Below are the code and all the weights of a small trained network. Each question names an input and a class and asks about switching units off, where a switched-off unit gives its printed mean instead of its output.

import numpy as np


def w(rows, s, z=0):
    codes = np.array(rows[::2]) - 128.0
    scale = np.full(codes.shape[1], s)
    scale[-1] = z or s
    return codes * scale


def f(y):
    return y / 2 * (1 + np.tanh(0.7978845608 * (y + 0.044715 * y**3)))


def log_softmax(a):
    a = a - a.max(-1, keepdims=True)
    return a - np.log(np.exp(a).sum(-1, keepdims=True))


def net(x, mask):
    res = np.array(x, float).reshape(1, 5) / 4 @ E
    y = f(res @ A[0][:, :-1].T + A[0][:, -1])
    res = res + np.where(mask, y, B[0][:, -1]) @ B[0][:, :-1]
    return log_softmax(res[-1] @ U[:, :-1].T + U[:, -1])


A, B = {}, {}
E = w([
[58,113,191,254,93,148],'x0',
[48,44,72,83,64,65],'x1',
[149,123,38,137,40,203],'x2',
[192,104,166,195,106,62],'x3',
[40,204,234,11,40,78],'x4',
],0.0096)
A[0] = w([
[126,116,104,215,128,107,40],'N1',
[161,154,161,146,149,122,43],'N2',
[143,102,92,219,135,149,155],'N3',
[199,168,146,156,99,131,82],'N4',
[46,149,156,82,80,74,157],'N5',
[200,91,47,87,193,129,179],'N6',
[150,70,98,252,128,167,156],'N7',
[63,161,126,113,136,151,126],'N8',
[123,93,54,79,96,171,124],'N9',
[180,201,122,108,135,165,124],'N10',
[170,188,123,121,123,156,157],'N11',
[120,128,181,130,88,91,2],'N12',
[149,81,98,241,125,151,155],'N13',
[127,54,74,94,95,135,75],'N14',
[151,122,148,135,119,146,108],'N15',
[142,100,123,159,134,158,119],'N16',
[148,77,189,136,136,54,76],'N17',
[89,175,81,116,122,227,104],'N18',
[134,177,130,119,170,178,117],'N19',
[129,123,72,100,33,143,152],'N20',
[114,135,137,145,203,117,81],'N21',
],0.016,0.006)
B[0] = w([
[135,78,115,137,142,85,174],'N1',
[167,143,69,114,115,86,149],'N2',
[107,61,116,107,150,64,208],'N3',
[193,153,115,128,136,167,156],'N4',
[5,120,147,159,171,140,251],'N5',
[134,236,81,122,222,122,228],'N6',
[150,73,125,164,138,52,238],'N7',
[107,77,139,139,127,159,174],'N8',
[101,231,61,110,97,104,201],'N9',
[196,101,193,109,164,146,170],'N10',
[194,109,169,105,141,156,162],'N11',
[116,169,114,107,141,154,167],'N12',
[148,77,127,168,134,55,225],'N13',
[108,192,88,183,113,89,187],'N14',
[159,131,139,110,131,129,133],'N15',
[105,103,119,120,163,104,160],'N16',
[110,127,183,115,141,185,179],'N17',
[104,54,148,110,115,194,189],'N18',
[168,87,129,126,167,110,163],'N19',
[127,207,125,134,48,145,204],'N20',
[165,119,143,149,59,139,159],'N21',
],0.013,0.02)
U = w([
[38,121,166,128,79,212,158],'0',
[181,13,159,144,192,82,162],'1',
[93,93,4,89,155,198,66],'2',
[146,131,81,94,127,113,1],'3',
[218,221,116,115,63,173,179],'4',
[100,189,56,149,157,24,143],'5',
[158,203,131,111,248,162,142],'6',
],0.011,0.0075)

Each question gives the input, the list of numbers given to net, and the class t.
The units are the neurons (one row each of A and B). Each row of codes is followed by its name. A weight is (code - 128) times the scale printed after its matrix; where a second scale follows, it is the last column's (A, B and U).
mask holds one flag per neuron, in row order. A switched-off neuron (its flag False) gives its mean, the last column of its row in B, instead of its output. The means were averaged over made-up inputs and are rounded, as every weight is.
A unit's drop is (log p(t) with every unit on - log p(t) with that unit switched off) / (log p(t) with every unit on - log p(t) with every unit switched off).
The circuit of an input: a set's keep is (log p(t) with only the set's units on - log p(t) with every unit switched off) / (log p(t) with every unit on - log p(t) with every unit switched off). Starting from the 12 units with the biggest drops (on a tie, the unit counted first), units are removed one at a time, each time the one whose removal leaves the highest keep (on an exact tie, the one counted first), for as long as the keep stays at least 0.8.
units of the circuit, in order: the units of the circuit, biggest drop first
unit that matters most: the unit with the biggest drop
top k neurons: the k neurons with the biggest drops, biggest first
drop when u is switched off: that unit's drop, to one decimal
input [-5,-7,8,-2,0], class 6: units of the circuit, in order	(N10)
input [4,-3,4,3,3], class 1: top 2 neurons	(N9; N6)
input [-3,-6,-5,2,5], class 6: top 2 neurons	(N7; N13)
input [1,-2,-2,8,4], class 0: top 2 neurons	(N6; N17)
input [-1,-7,1,-8,0], class 1: top 2 neurons	(N18; N19)
input [-5,-8,-6,7,-1], class 6: top 2 neurons	(N20; N6)
input [6,-5,-6,0,2], class 6: top 2 neurons	(N7; N18)
input [-2,8,8,-2,5], class 0: top 2 neurons	(N5; N6)
input [-8,-5,6,-4,4], class 4: top 2 neurons	(N20; N5)
input [0,5,8,-5,1], class 4: top 2 neurons	(N9; N20)
input [7,4,4,4,1], class 1: top 2 neurons	(N9; N6)
input [8,2,6,-8,0], class 0: top 2 neurons	(N18; N6)
input [5,-5,-4,1,2], class 6: drop when N3 is switched off	0.7
input [0,-1,5,6,5], class 4: unit that matters most	N18
input [-7,-4,5,-3,-3], class 6: drop when N6 is switched off	0.3
input [-5,5,-6,-1,7], class 0: drop when N13 is switched off	0.0
input [-6,2,5,6,2], class 4: drop when N7 is switched off	0.1
